Below are the code and all the weights of a small trained network. Each question names an input and a class and asks about switching units off, where a switched-off unit gives its printed mean instead of its output.

import numpy as np


def w(rows, s, z=0):
    codes = np.array(rows[::2]) - 128.0
    scale = np.full(codes.shape[1], s)
    scale[-1] = z or s
    return codes * scale


def norm(h):
    return h / np.sqrt((h * h).mean(-1, keepdims=True) + 1e-5)


def f(y):
    return np.maximum(y, 0)


def log_softmax(a):
    a = a - a.max(-1, keepdims=True)
    return a - np.log(np.exp(a).sum(-1, keepdims=True))


def net(x, mask):
    res = np.array(x, float).reshape(1, 6) / 4 @ E
    u = 0
    for l in range(4):
        y = f(norm(res) @ A[l][:, :-1].T + A[l][:, -1])
        res = res + np.where(mask[u : u + 8], y, B[l][:, -1]) @ B[l][:, :-1]
        u += 8
    return log_softmax(norm(res)[-1] @ U[:, :-1].T + U[:, -1])


A, B = {}, {}
E = w([
[127,128,128,128,128,128],'x0',
[128,128,129,126,127,127],'x1',
[128,128,127,129,128,127],'x2',
[201,113,82,9,174,175],'x3',
[96,74,200,64,254,73],'x4',
[106,8,71,180,120,88],'x5',
],0.0075)
A[0] = w([
[235,224,175,139,107,194,117],'0.n1',
[20,199,165,152,167,131,88],'0.n2',
[140,165,231,91,189,128,80],'0.n3',
[124,85,61,168,88,148,3],'0.n4',
[135,212,184,74,98,100,184],'0.n5',
[186,125,85,124,173,179,125],'0.n6',
[73,194,128,216,155,58,192],'0.n7',
[140,181,87,254,84,192,64],'0.n8',
],0.0069,0.0048)
B[0] = w([
[65,150,80,44,74,110,244],'0.n1',
[186,74,193,216,175,126,187],'0.n2',
[175,120,125,255,184,146,204],'0.n3',
[166,81,136,132,51,138,158],'0.n4',
[81,167,151,129,146,202,236],'0.n5',
[77,154,87,75,160,118,191],'0.n6',
[145,152,215,144,34,140,253],'0.n7',
[173,177,147,86,88,73,237],'0.n8',
],0.0067,0.005)
A[1] = w([
[112,141,138,198,120,77,6],'1.n1',
[118,146,137,185,86,109,3],'1.n2',
[41,80,127,178,143,144,26],'1.n3',
[149,38,49,117,131,101,100],'1.n4',
[183,96,95,139,129,27,169],'1.n5',
[172,154,73,81,119,147,93],'1.n6',
[198,132,41,110,176,121,163],'1.n7',
[171,114,67,89,9,168,211],'1.n8',
],0.011,0.0028)
B[1] = w([
[137,86,144,54,143,137,167],'1.n1',
[113,98,153,95,101,121,172],'1.n2',
[81,231,182,50,131,43,152],'1.n3',
[236,136,100,187,136,164,185],'1.n4',
[66,56,85,102,98,81,173],'1.n5',
[89,141,66,148,241,143,185],'1.n6',
[96,66,202,173,219,208,190],'1.n7',
[69,141,73,254,156,165,254],'1.n8',
],0.0076,0.0093)
A[2] = w([
[76,93,110,121,243,137,101],'2.n1',
[231,207,139,63,45,107,25],'2.n2',
[33,186,68,225,27,142,3],'2.n3',
[55,95,155,134,51,85,79],'2.n4',
[223,119,68,61,204,172,117],'2.n5',
[93,206,70,219,2,138,23],'2.n6',
[113,145,179,151,98,72,173],'2.n7',
[197,247,119,242,120,88,62],'2.n8',
],0.0075,0.0034)
B[2] = w([
[119,138,171,127,4,136,231],'2.n1',
[74,186,109,23,36,109,137],'2.n2',
[164,96,176,88,93,143,254],'2.n3',
[154,86,38,64,171,124,190],'2.n4',
[163,126,155,99,2,43,201],'2.n5',
[135,80,186,56,129,134,249],'2.n6',
[133,145,83,175,212,157,200],'2.n7',
[172,149,164,118,216,50,193],'2.n8',
],0.0099,0.0064)
A[3] = w([
[169,176,183,101,138,93,45],'3.n1',
[98,190,182,106,245,129,98],'3.n2',
[123,40,122,95,120,99,95],'3.n3',
[134,154,191,127,142,162,50],'3.n4',
[91,83,22,174,164,125,119],'3.n5',
[104,171,165,30,84,72,182],'3.n6',
[37,186,51,111,158,167,1],'3.n7',
[113,149,129,186,239,47,157],'3.n8',
],0.011,0.0046)
B[3] = w([
[49,150,165,97,117,189,183],'3.n1',
[212,74,133,134,68,87,208],'3.n2',
[177,178,97,117,46,20,219],'3.n3',
[135,157,203,146,170,191,185],'3.n4',
[94,109,195,148,196,157,193],'3.n5',
[39,63,118,133,182,180,254],'3.n6',
[180,185,26,93,1,30,175],'3.n7',
[139,227,17,115,199,142,193],'3.n8',
],0.0096,0.0074)
U = w([
[59,134,221,62,111,194,251],'0',
[176,37,136,123,25,52,164],'1',
[97,213,30,90,45,157,24],'2',
[118,87,66,249,172,193,152],'3',
[186,219,161,179,231,150,17],'4',
[131,156,44,100,196,24,107],'5',
],0.019,0.002)

Each question gives the input, the list of numbers given to net, and the class t.
The units are the neurons (one row each of A and B). Each row of codes is followed by its name. A weight is (code - 128) times the scale printed after its matrix; where a second scale follows, it is the last column's (A, B and U).
mask holds one flag per neuron, layer by layer. A switched-off neuron (its flag False) gives its mean, the last column of its row in B, instead of its output. The means were averaged over made-up inputs and are rounded, as every weight is.
A unit's drop is (log p(t) with every unit on - log p(t) with that unit switched off) / (log p(t) with every unit on - log p(t) with every unit switched off).
The circuit of an input: a set's keep is (log p(t) with only the set's units on - log p(t) with every unit switched off) / (log p(t) with every unit on - log p(t) with every unit switched off). Starting from the 12 units with the biggest drops (on a tie, the unit counted first), units are removed one at a time, each time the one whose removal leaves the highest keep (on an exact tie, the one counted first), for as long as the keep stays at least 0.8.
circuit, biggest first: the units of the circuit, biggest drop first
unit that matters most: the unit with the biggest drop
top k neurons: the k neurons with the biggest drops, biggest first
k most important neurons of layer l: the k neurons of layer l with the biggest drops, biggest first
drop when u is switched off: that unit's drop, to one decimal
input [6,5,7,0,5,-3], class 4: circuit, biggest first -> [0.n3]
input [7,-1,-1,0,2,8], class 5: circuit, biggest first -> [1.n3 3.n8]
input [-5,1,-1,3,-8,1], class 3: top 3 neurons -> [1.n8 3.n5 0.n5]
input [-2,-5,6,0,-7,1], class 1: top 2 neurons -> [2.n3 2.n6]
input [2,-8,5,6,6,1], class 1: 2 most important neurons of layer 0 -> [0.n5 0.n7]
input [-4,-6,-7,-8,-1,0], class 0: 2 most important neurons of layer 1 -> [1.n5 1.n6]
input [-8,1,4,1,0,0], class 2: 3 most important neurons of layer 1 -> [1.n6 1.n1 1.n4]
input [-6,-8,-8,0,-7,-2], class 0: top 3 neurons -> [2.n3 2.n6 0.n8]
input [7,-7,3,-3,-6,1], class 1: top 3 neurons -> [0.n5 1.n8 2.n4]
input [-3,-1,-4,0,-5,1], class 1: top 3 neurons -> [2.n3 2.n6 0.n8]
input [-2,1,-2,-5,1,1], class 5: 2 most important neurons of layer 0 -> [0.n5 0.n2]
input [5,-6,-6,2,-4,2], class 3: drop when 1.n8 is switched off -> 2.2
input [0,7,7,0,6,-6], class 4: drop when 0.n3 is switched off -> 1.6
input [4,4,-8,-6,-8,0], class 0: unit that matters most -> 2.n6
input [-8,-2,5,3,0,-5], class 2: drop when 0.n1 is switched off -> 1.8
input [-4,7,-8,-3,7,5], class 5: drop when 0.n3 is switched off -> 0.0
input [5,-6,4,0,7,-2], class 4: 2 most important neurons of layer 0 -> [0.n3 0.n1]
input [-3,0,0,2,0,-1], class 2: 2 most important neurons of layer 0 -> [0.n1 0.n2]
